Here is a tiny trained network, its code and every weight. The questions are about switching its units off for an input and a target symbol, where a switched-off unit gives its printed mean instead of its output.

import numpy as np


def w(rows, s, z=0):
    codes = np.array(rows[::2]) - 128.0
    scale = np.full(codes.shape[1], s)
    scale[-1] = z or s
    return codes * scale


def f(y):
    return np.maximum(y, 0)


def softmax(a):
    e = np.exp(a - a.max(-1, keepdims=True))
    return e / e.sum(-1, keepdims=True)


def log_softmax(a):
    a = a - a.max(-1, keepdims=True)
    return a - np.log(np.exp(a).sum(-1, keepdims=True))


def net(x, mask):
    ids = ['ΦΨαδθλξστ'.index(c) for c in x.split()]
    T = len(ids)
    res = E[ids] + P[:T]
    r = res
    for j in range(2):
        rows = slice(4 * j, 4 * j + 4)
        q, k, v = (r @ M[0][rows].T for M in (Q, K, V))
        z = softmax(np.where(np.tri(T) > 0, q @ k.T / 4**0.5, -1e9)) @ v
        o = O[0][rows]
        res = res + np.where(mask[j], z, o[:, -1]) @ o[:, :-1]
    y = f(res @ A[0][:, :-1].T + A[0][:, -1])
    res = res + np.where(mask[2:10], y, B[0][:, -1]) @ B[0][:, :-1]
    return log_softmax(res[-1] @ U[:, :-1].T + U[:, -1])


Q, K, V, O, A, B = {}, {}, {}, {}, {}, {}
E = w([
[91,117,106],'Φ',
[208,116,81],'Ψ',
[144,92,89],'α',
[9,94,2],'δ',
[117,128,118],'θ',
[103,114,201],'λ',
[24,119,179],'ξ',
[166,100,46],'σ',
[166,125,148],'τ',
],0.0068)
P = w([
[118,253,114],'0',
[110,41,162],'1',
[92,139,106],'2',
[148,130,127],'3',
[110,31,157],'4',
[87,138,104],'5',
[151,126,129],'6',
[114,17,153],'7',
],0.011)
Q[0] = w([
[122,124,108],'h0',
[107,251,105],'h0',
[100,75,179],'h0',
[111,106,123],'h0',
[238,173,83],'h1',
[41,218,48],'h1',
[129,219,253],'h1',
[111,202,84],'h1',
],0.023)
K[0] = w([
[138,130,104],'h0',
[121,4,157],'h0',
[78,178,119],'h0',
[122,147,98],'h0',
[213,64,99],'h1',
[50,67,62],'h1',
[101,66,236],'h1',
[105,69,95],'h1',
],0.028)
V[0] = w([
[127,167,124],'h0',
[96,134,132],'h0',
[116,102,133],'h0',
[121,94,133],'h0',
[103,124,82],'h1',
[83,123,84],'h1',
[4,124,185],'h1',
[128,123,63],'h1',
],0.03)
O[0] = w([
[150,89,147,254],'h0',
[97,105,118,171],'h0',
[98,147,109,53],'h0',
[98,158,106,24],'h0',
[71,102,95,162],'h1',
[44,111,113,174],'h1',
[28,192,251,184],'h1',
[73,93,76,149],'h1',
],0.026,0.0057)
A[0] = w([
[181,171,30,82],'n0',
[71,72,108,119],'n1',
[217,232,95,72],'n2',
[112,222,54,111],'n3',
[128,98,202,192],'n4',
[148,248,78,232],'n5',
[67,172,68,2],'n6',
[168,101,52,106],'n7',
],0.012,0.0047)
B[0] = w([
[124,113,4,202],'n0',
[51,152,132,220],'n1',
[149,176,250,156],'n2',
[214,210,163,159],'n3',
[179,160,54,250],'n4',
[247,127,71,143],'n5',
[171,27,140,198],'n6',
[85,122,235,246],'n7',
],0.021,0.025)
U = w([
[102,130,176,147],'Φ',
[113,112,59,154],'Ψ',
[106,231,137,131],'α',
[212,153,91,67],'δ',
[155,101,54,254],'θ',
[192,65,151,116],'λ',
[132,60,100,23],'ξ',
[79,177,134,159],'σ',
[120,183,253,71],'τ',
],0.0063,0.0071)

Each question gives the input, a string of symbols that net reads in full, and the target symbol t.
The units are the heads (4 rows each of Q, K, V and O) and the neurons (one row each of A and B). Each row of codes is followed by its name. A weight is (code - 128) times the scale printed after its matrix; where a second scale follows, it is the last column's (O, A, B and U).
mask holds one flag per unit, heads first, then neurons. A switched-off unit (its flag False) gives its mean, the last column of its rows in O or B, instead of its output. The means were averaged over made-up inputs and are rounded, as every weight is.
A unit's drop is (log p(t) with every unit on - log p(t) with that unit switched off) / (log p(t) with every unit on - log p(t) with every unit switched off).
The circuit of an input: a set's keep is (log p(t) with only the set's units on - log p(t) with every unit switched off) / (log p(t) with every unit on - log p(t) with every unit switched off). Starting from all 10 units, units are removed one at a time, each time the one whose removal leaves the highest keep (on an exact tie, the one counted first), for as long as the keep stays at least 0.8.
units of the circuit, in order: the units of the circuit, biggest drop first
k most important neurons: the k neurons with the biggest drops, biggest first
which heads matter: for each layer, one digit per head in row order, 1 if its drop is at least 0.15 and else 0, layers parted by /
drop of u: that unit's drop, to one decimal
input σ τ τ σ, target Ψ: most important neuron	(n0)
input α Ψ θ ξ λ δ, target Φ: units of the circuit, in order	(h1 n6 n1)
input τ σ τ τ σ, target λ: units of the circuit, in order	(h1 h0)
input ξ Ψ σ, target ξ: 2 most important neurons	(n6 n4)
input ξ τ σ ξ Ψ, target α: units of the circuit, in order	(h1 n4)
input Φ θ Ψ τ α τ, target δ: which heads matter	10
input τ λ τ α δ τ ξ λ, target λ: which heads matter	11
input λ θ ξ λ Ψ, target δ: units of the circuit, in order	(h1 n4 n7)
input τ θ λ τ ξ Φ Ψ δ, target λ: 2 most important neurons	(n1 n2)
input Ψ α δ τ λ τ τ τ, target ξ: units of the circuit, in order	(n0 n7 h1 n4)
input τ Ψ Ψ τ τ θ, target λ: units of the circuit, in order	(n6 h0 h1 n0)
input α α τ Φ λ, target τ: 3 most important neurons	(n0 n7 n6)
input σ δ λ τ ξ τ δ Ψ, target Φ: 2 most important neurons	(n7 n0)
input τ θ σ λ τ ξ τ α, target λ: 2 most important neurons	(n1 n2)
input δ λ τ τ σ λ θ θ, target σ: 2 most important neurons	(n1 n0)
input θ τ σ θ α, target θ: 3 most important neurons	(n7 n2 n4)
input ξ ξ τ τ τ, target α: 3 most important neurons	(n4 n6 n0)
input θ τ Φ Ψ Ψ Ψ, target θ: units of the circuit, in order	(h1)
input τ τ τ δ, target ξ: 4 most important neurons	(n6 n7 n2 n4)
input τ δ Φ τ δ θ, target Φ: 3 most important neurons	(n6 n1 n7)
input δ τ δ ξ τ, target σ: units of the circuit, in order	(h1)
input τ τ τ Ψ, target λ: units of the circuit, in order	(n0 n7 n2 h1)
input σ θ λ τ τ λ, target α: 2 most important neurons	(n7 n4)
input δ τ δ λ τ τ α τ, target σ: units of the circuit, in order	(h1 n1)
input ξ ξ Φ, target τ: 4 most important neurons	(n3 n0 n1 n6)
input τ τ τ τ τ, target λ: 2 most important neurons	(n1 n0)
input Ψ τ τ ξ τ λ ξ, target α: 3 most important neurons	(n6 n7 n4)
input θ λ θ τ τ, target θ: units of the circuit, in order	(n7)
input Ψ τ λ, target α: drop of n6	0.3
